Here is a tiny trained network, its code and every weight. The questions are about switching its units off for an input and a class, where a switched-off unit gives its printed mean instead of its output.

import numpy as np


def w(rows, s, z=0):
    codes = np.array(rows[::2]) - 128.0
    scale = np.full(codes.shape[1], s)
    scale[-1] = z or s
    return codes * scale


def f(y):
    return np.maximum(y, 0)


def log_softmax(a):
    a = a - a.max(-1, keepdims=True)
    return a - np.log(np.exp(a).sum(-1, keepdims=True))


def net(x, mask):
    res = np.array(x, float).reshape(1, 5) / 4 @ E
    y = f(res @ A[0][:, :-1].T + A[0][:, -1])
    res = res + np.where(mask, y, B[0][:, -1]) @ B[0][:, :-1]
    return log_softmax(res[-1] @ U[:, :-1].T + U[:, -1])


A, B = {}, {}
E = w([
[123,111,132,109],'x0',
[190,91,164,187],'x1',
[119,52,22,148],'x2',
[130,142,120,143],'x3',
[247,157,78,94],'x4',
],0.011)
A[0] = w([
[178,182,94,92,36],'n1',
[73,85,150,138,75],'n2',
[168,185,112,109,192],'n3',
[215,87,162,193,120],'n4',
[186,115,113,78,52],'n5',
[146,132,140,172,62],'n6',
[102,143,149,84,200],'n7',
[102,199,74,78,157],'n8',
[137,230,186,82,88],'n9',
[32,35,180,146,142],'n10',
[89,40,118,176,172],'n11',
[112,69,8,171,75],'n12',
[82,194,96,161,81],'n13',
[124,102,167,64,42],'n14',
[91,113,57,84,248],'n15',
[119,144,118,55,192],'n16',
[34,140,64,122,255],'n17',
[172,96,111,78,77],'n18',
[122,169,186,126,57],'n19',
[152,122,184,225,207],'n20',
[103,125,184,107,203],'n21',
[73,156,128,206,45],'n22',
[164,99,164,156,43],'n23',
[61,56,171,122,109],'n24',
[218,104,100,81,69],'n25',
[142,184,167,146,52],'n26',
[113,166,213,118,75],'n27',
[76,251,86,68,52],'n28',
[206,147,62,67,104],'n29',
],0.011,0.0063)
B[0] = w([
[28,201,178,42,170],'n1',
[68,179,65,94,174],'n2',
[132,181,200,108,206],'n3',
[93,87,235,102,215],'n4',
[113,191,63,99,162],'n5',
[104,92,207,74,140],'n6',
[139,123,197,154,195],'n7',
[108,58,200,153,199],'n8',
[207,71,27,95,226],'n9',
[105,182,161,96,250],'n10',
[178,165,157,104,221],'n11',
[208,117,175,9,220],'n12',
[162,131,215,58,154],'n13',
[175,166,57,106,136],'n14',
[198,96,220,113,230],'n15',
[130,86,211,199,191],'n16',
[180,153,211,125,254],'n17',
[159,156,214,95,156],'n18',
[155,153,50,56,174],'n19',
[144,112,249,142,235],'n20',
[185,163,203,152,210],'n21',
[56,213,2,63,164],'n22',
[29,104,187,63,150],'n23',
[86,167,116,116,203],'n24',
[48,169,156,122,193],'n25',
[170,78,91,42,166],'n26',
[176,119,83,80,201],'n27',
[88,75,207,112,200],'n28',
[45,206,166,115,213],'n29',
],0.0076,0.0097)
U = w([
[72,251,103,97,117],'0',
[141,149,139,130,254],'1',
[149,168,138,137,252],'2',
[175,128,90,54,98],'3',
[62,69,173,129,59],'4',
[118,119,112,123,114],'5',
[61,4,64,220,2],'6',
[47,111,26,199,2],'7',
],0.011,0.0066)

Each question gives the input, the list of numbers given to net, and the class t.
The units are the neurons (one row each of A and B). Each row of codes is followed by its name. A weight is (code - 128) times the scale printed after its matrix; where a second scale follows, it is the last column's (A, B and U).
mask holds one flag per neuron, in row order. A switched-off neuron (its flag False) gives its mean, the last column of its row in B, instead of its output. The means were averaged over made-up inputs and are rounded, as every weight is.
A unit's drop is (log p(t) with every unit on - log p(t) with that unit switched off) / (log p(t) with every unit on - log p(t) with every unit switched off).
The circuit of an input: a set's keep is (log p(t) with only the set's units on - log p(t) with every unit switched off) / (log p(t) with every unit on - log p(t) with every unit switched off). Starting from the 12 units with the biggest drops (on a tie, the unit counted first), units are removed one at a time, each time the one whose removal leaves the highest keep (on an exact tie, the one counted first), for as long as the keep stays at least 0.8.
circuit, biggest first: the units of the circuit, biggest drop first
most important unit: the unit with the biggest drop
top k neurons: the k neurons with the biggest drops, biggest first
drop of u: that unit's drop, to one decimal
input [7,7,0,-6,-7], class 0: most important unit : n10
input [8,-8,0,2,8], class 0: top 2 neurons : n29; n1
input [-5,5,-7,5,8], class 0: top 3 neurons : n1; n29; n25
input [3,5,-5,4,5], class 0: circuit, biggest first : n15; n25
input [5,6,7,-6,-2], class 3: top 2 neurons : n12; n11
input [0,4,-8,3,2], class 3: circuit, biggest first : n9; n26
input [-1,6,-4,1,0], class 4: circuit, biggest first : n4; n20
input [2,-8,5,-1,-8], class 0: top 2 neurons : n10; n2
input [0,2,-8,-3,-7], class 3: circuit, biggest first : n9; n27
input [1,-4,-5,2,1], class 3: top 2 neurons : n9; n20
input [0,-4,-8,-6,-3], class 3: top 3 neurons : n9; n27; n19
input [-1,4,-7,5,6], class 3: top 2 neurons : n9; n26
input [7,5,5,-6,-5], class 1: top 2 neurons : n11; n29
input [5,0,2,3,8], class 0: top neuron : n29
input [-3,4,7,0,-2], class 3: drop of n9 : -0.2
input [1,-4,-8,3,5], class 3: drop of n9 : 1.2
input [0,5,-5,3,0], class 3: drop of n29 : 0.2
